Below are the code and all the weights of a small trained network. Each question names an input and a class and asks about switching units off, where a switched-off unit gives its printed mean instead of its output.

import numpy as np


def w(rows, s, z=0):
    codes = np.array(rows[::2]) - 128.0
    scale = np.full(codes.shape[1], s)
    scale[-1] = z or s
    return codes * scale


def f(y):
    return np.maximum(y, 0)


def log_softmax(a):
    a = a - a.max(-1, keepdims=True)
    return a - np.log(np.exp(a).sum(-1, keepdims=True))


def net(x, mask):
    res = np.array(x, float).reshape(1, 8) / 4 @ E
    y = f(res @ A[0][:, :-1].T + A[0][:, -1])
    res = res + np.where(mask, y, B[0][:, -1]) @ B[0][:, :-1]
    return log_softmax(res[-1] @ U[:, :-1].T + U[:, -1])


A, B = {}, {}
E = w([
[126,118,146,118,135,123,130,135,122],'x0',
[183,1,161,142,109,248,121,108,125],'x1',
[127,121,130,120,139,126,131,137,123],'x2',
[127,125,115,131,121,123,121,128,123],'x3',
[130,136,116,130,120,135,126,125,133],'x4',
[37,50,48,156,222,125,185,90,215],'x5',
[128,125,119,141,124,126,117,124,127],'x6',
[184,105,132,203,75,93,155,234,218],'x7',
],0.01)
A[0] = w([
[163,104,129,164,85,122,186,245,184,101],'n1',
[194,186,188,107,71,102,95,157,63,99],'n2',
[64,51,68,156,223,123,201,79,220,74],'n3',
[186,130,165,129,109,173,64,139,110,110],'n4',
[147,122,119,156,134,115,121,162,139,50],'n5',
[102,138,126,88,145,162,123,63,39,89],'n6',
[149,117,124,166,97,106,157,208,171,84],'n7',
[114,130,135,95,168,134,126,56,102,94],'n8',
[89,215,118,113,147,34,172,157,128,5],'n9',
[171,19,164,144,118,254,143,103,139,26],'n10',
[71,141,110,98,143,167,122,72,55,94],'n11',
],0.0086,0.0026)
B[0] = w([
[193,84,198,106,162,62,68,66,192,203],'n1',
[100,115,121,95,74,215,222,195,66,212],'n2',
[157,86,133,48,1,182,221,171,56,248],'n3',
[95,131,98,122,111,166,164,162,69,176],'n4',
[145,106,124,94,146,165,105,103,120,145],'n5',
[194,125,185,94,116,81,93,74,170,186],'n6',
[185,123,167,106,157,104,83,88,175,182],'n7',
[193,110,177,157,123,90,101,113,143,172],'n8',
[48,193,84,220,198,152,105,140,109,198],'n9',
[3,221,51,242,228,94,117,147,141,226],'n10',
[197,82,150,118,155,73,85,77,191,183],'n11',
],0.0073,0.015)
U = w([
[166,91,130,102,38,163,223,159,92,147],'0',
[255,89,198,126,149,83,36,62,195,1],'1',
[39,181,52,194,205,112,108,135,146,239],'2',
],0.0082,0.00088)

Each question gives the input, the list of numbers given to net, and the class t.
The units are the neurons (one row each of A and B). Each row of codes is followed by its name. A weight is (code - 128) times the scale printed after its matrix; where a second scale follows, it is the last column's (A, B and U).
mask holds one flag per neuron, in row order. A switched-off neuron (its flag False) gives its mean, the last column of its row in B, instead of its output. The means were averaged over made-up inputs and are rounded, as every weight is.
A unit's drop is (log p(t) with every unit on - log p(t) with that unit switched off) / (log p(t) with every unit on - log p(t) with every unit switched off).
The circuit of an input: a set's keep is (log p(t) with only the set's units on - log p(t) with every unit switched off) / (log p(t) with every unit on - log p(t) with every unit switched off). Starting from all 11 units, units are removed one at a time, each time the one whose removal leaves the highest keep (on an exact tie, the one counted first), for as long as the keep stays at least 0.8.
circuit, biggest first: the units of the circuit, biggest drop first
most important unit: the unit with the biggest drop
k most important neurons: the k neurons with the biggest drops, biggest first
drop when u is switched off: that unit's drop, to one decimal
input [-1,6,3,2,-6,-3,-4,-8], class 1: most important unit -> n6
input [-2,7,5,4,-5,-6,-7,1], class 2: 2 most important neurons -> n10; n3
input [0,-2,-5,-1,4,5,7,5], class 0: 4 most important neurons -> n3; n11; n6; n8
input [-2,-2,5,3,4,4,4,5], class 1: 4 most important neurons -> n1; n2; n7; n4
input [1,-8,1,-2,6,-4,-8,-8], class 1: 4 most important neurons -> n6; n10; n11; n8
input [-1,1,-6,-7,-4,7,4,8], class 1: 3 most important neurons -> n1; n7; n2
input [-8,7,-2,-5,-8,5,6,1], class 2: 2 most important neurons -> n10; n2
input [0,-3,-5,-4,6,-3,-2,-6], class 1: circuit, biggest first -> n3; n10
input [-1,-5,5,-4,4,6,-5,6], class 0: 4 most important neurons -> n3; n10; n11; n6
input [-1,-2,2,5,5,-7,-4,8], class 1: 3 most important neurons -> n1; n3; n7
input [3,-5,-2,-8,-7,2,2,5], class 1: 3 most important neurons -> n10; n1; n7
input [-8,7,3,-2,7,-6,3,6], class 2: 3 most important neurons -> n10; n3; n4
input [2,-5,5,6,-4,6,3,4], class 0: 2 most important neurons -> n3; n10
input [6,8,6,2,3,-2,0,1], class 2: circuit, biggest first -> n10
input [-4,8,-5,3,-4,6,-6,-3], class 2: 2 most important neurons -> n10; n2
input [1,3,1,-2,5,0,3,-2], class 2: 2 most important neurons -> n3; n1
input [8,1,-6,-3,-6,5,4,-1], class 0: drop when n3 is switched off -> 0.4
input [2,2,-6,0,6,5,8,-8], class 1: drop when n11 is switched off -> 0.2
input [7,6,0,3,5,3,-6,-2], class 2: drop when n10 is switched off -> 2.0
input [3,-3,-3,-4,-7,3,0,1], class 0: drop when n3 is switched off -> 0.4
